[[ 1.54  0.11  3.15  3.97  2.23  1.81 -5.14 -3.26  0.77 -0.07  0.82 -3.64
  -2.33]
 [ 0.06 -4.31 -0.88  1.36  0.32  4.12  3.30  2.47  0.39 -5.98 -1.59  0.49
   0.34]
 [ 0.09 -4.28 -1.00  1.36  0.36  3.97  3.34  2.49  0.48 -5.93 -1.63  0.48
   0.30]
 [ 0.20  2.54  4.30  2.25  2.26 -4.35 -4.18  0.67 -0.19  0.92 -3.08 -3.01
   1.46]
 [-3.90 -1.91  1.53  0.14  3.46  3.81  2.29  1.44 -5.50 -2.76  0.74  0.01
   0.59]]
|
[[-3.64 -2.33  1.54  0.11  3.15  3.97  2.23  1.81 -5.14 -3.26  0.77 -0.07
   0.82]
 [ 0.49  0.34  0.06 -4.31 -0.88  1.36  0.32  4.12  3.30  2.47  0.39 -5.98
  -1.59]
 [ 0.48  0.30  0.09 -4.28 -1.00  1.36  0.36  3.97  3.34  2.49  0.48 -5.93
  -1.63]
 [-3.01  1.46  0.20  2.54  4.30  2.25  2.26 -4.35 -4.18  0.67 -0.19  0.92
  -3.08]
 [ 0.01  0.59 -3.90 -1.91  1.53  0.14  3.46  3.81  2.29  1.44 -5.50 -2.76
   0.74]]

[[-4.83  3.28 -0.37 -3.47  5.74 -4.50  2.37]
 [-2.33 -4.33 -4.15 -6.99  2.71 -4.59 -6.97]
 [ 3.00  2.54 -0.84  1.77  1.65  0.71  4.86]
 [-4.02 -6.53  2.25 -0.77  0.24  3.66 -7.31]
 [ 1.26  4.24  5.66  6.39 -4.24 -2.02 -0.17]
 [ 5.57  7.09  3.16  3.33  5.87 -2.38  3.98]
 [-0.67  0.14  1.45  3.53 -1.01 -1.29 -6.87]
 [-4.33 -3.09 -6.42 -0.95 -0.65 -4.35  3.79]
 [-5.60 -1.18  1.89  3.15  6.34  1.00  4.09]
 [ 4.79 -1.19  0.13 -6.47  6.30  4.61  3.18]
 [ 0.26  5.07  1.11 -5.98 -4.60 -2.29 -4.51]
 [ 4.73 -1.41  4.24  1.10  2.77  2.44  1.78]]
|
[[-4.50  2.37 -4.83  3.28 -0.37 -3.47  5.74]
 [-4.59 -6.97 -2.33 -4.33 -4.15 -6.99  2.71]
 [ 0.71  4.86  3.00  2.54 -0.84  1.77  1.65]
 [ 3.66 -7.31 -4.02 -6.53  2.25 -0.77  0.24]
 [-2.02 -0.17  1.26  4.24  5.66  6.39 -4.24]
 [-2.38  3.98  5.57  7.09  3.16  3.33  5.87]
 [-1.29 -6.87 -0.67  0.14  1.45  3.53 -1.01]
 [-4.35  3.79 -4.33 -3.09 -6.42 -0.95 -0.65]
 [ 1.00  4.09 -5.60 -1.18  1.89  3.15  6.34]
 [ 4.61  3.18  4.79 -1.19  0.13 -6.47  6.30]
 [-2.29 -4.51  0.26  5.07  1.11 -5.98 -4.60]
 [ 2.44  1.78  4.73 -1.41  4.24  1.10  2.77]]

[[ 3.26 -0.42  0.71  0.19 -5.76  0.39  1.26 -2.54]
 [-0.53 -0.95  0.71  0.40 -2.13 -2.22  1.24 -1.72]
 [ 3.26 -0.95  0.71  0.19 -6.45  0.39  1.24 -3.63]
 [ 6.18 -0.95  0.71  2.22  5.23 -0.53  0.66 -2.00]
 [ 3.26 -0.09  0.71  0.19 -5.48  0.39  1.60 -2.00]
 [-0.25 -0.13  0.03  0.19 -4.13  0.20  1.24  0.97]
 [ 3.26 -0.95  0.71  0.19 -6.30  0.39  1.24 -3.33]
 [-0.06 -0.95  0.71  5.00  0.59  0.39  2.54  3.96]]
|
[[ 1.26 -2.54  3.26 -0.42  0.71  0.19 -5.76  0.39]
 [ 1.24 -1.72 -0.53 -0.95  0.71  0.40 -2.13 -2.22]
 [ 1.24 -3.63  3.26 -0.95  0.71  0.19 -6.45  0.39]
 [ 0.66 -2.00  6.18 -0.95  0.71  2.22  5.23 -0.53]
 [ 1.60 -2.00  3.26 -0.09  0.71  0.19 -5.48  0.39]
 [ 1.24  0.97 -0.25 -0.13  0.03  0.19 -4.13  0.20]
 [ 1.24 -3.33  3.26 -0.95  0.71  0.19 -6.30  0.39]
 [ 2.54  3.96 -0.06 -0.95  0.71  5.00  0.59  0.39]]

[[ 0.51  4.26 -0.12  5.06 -3.37  2.18  3.00 -2.40  1.07 -1.57 -5.33  1.43]
 [ 6.03 -1.25  0.81 -0.42  0.88 -1.08  0.48 -0.36 -1.74 -2.51  1.06  3.14]
 [ 2.70 -1.25 -0.12  2.63  3.28  2.18  3.34 -2.40  0.43 -2.55  3.45  0.17]
 [ 0.51 -1.25  2.45 -1.84 -0.07  2.18  3.00  0.54  0.43  1.44 -3.91  6.96]
 [ 0.51 -1.25  5.98  3.21  1.56  2.18  2.84 -7.65  0.25  2.54  1.06  1.43]
 [-0.67 -1.25 -0.47  2.63  0.74  2.18  4.32 -2.40  1.53 -1.57  2.66 -1.57]]
|
[[-5.33  1.43  0.51  4.26 -0.12  5.06 -3.37  2.18  3.00 -2.40  1.07 -1.57]
 [ 1.06  3.14  6.03 -1.25  0.81 -0.42  0.88 -1.08  0.48 -0.36 -1.74 -2.51]
 [ 3.45  0.17  2.70 -1.25 -0.12  2.63  3.28  2.18  3.34 -2.40  0.43 -2.55]
 [-3.91  6.96  0.51 -1.25  2.45 -1.84 -0.07  2.18  3.00  0.54  0.43  1.44]
 [ 1.06  1.43  0.51 -1.25  5.98  3.21  1.56  2.18  2.84 -7.65  0.25  2.54]
 [ 2.66 -1.57 -0.67 -1.25 -0.47  2.63  0.74  2.18  4.32 -2.40  1.53 -1.57]]

[[ 4.77  4.67 -6.39 -5.23]
 [ 6.50  4.59 -4.74 -3.34]]
|
[[-6.39 -5.23  4.77  4.67]
 [-4.74 -3.34  6.50  4.59]]

[[-0.68 -2.78  0.35  1.40  3.38 -2.99]
 [-3.52 -4.96 -0.18 -1.98  2.57 -2.14]
 [ 3.37  1.46  1.86 -1.10  2.87 -6.02]
 [-2.28  0.54 -2.67  2.35  3.71  3.42]]
|
[[ 3.38 -2.99 -0.68 -2.78  0.35  1.40]
 [ 2.57 -2.14 -3.52 -4.96 -0.18 -1.98]
 [ 2.87 -6.02  3.37  1.46  1.86 -1.10]
 [ 3.71  3.42 -2.28  0.54 -2.67  2.35]]

[[-1.37 -1.03  6.66  4.31  2.45  2.82 -3.81 -2.79]
 [-0.77 -0.52  3.34  2.13  1.25  1.42 -1.90 -1.40]]
|
[[-3.81 -2.79 -1.37 -1.03  6.66  4.31  2.45  2.82]
 [-1.90 -1.40 -0.77 -0.52  3.34  2.13  1.25  1.42]]
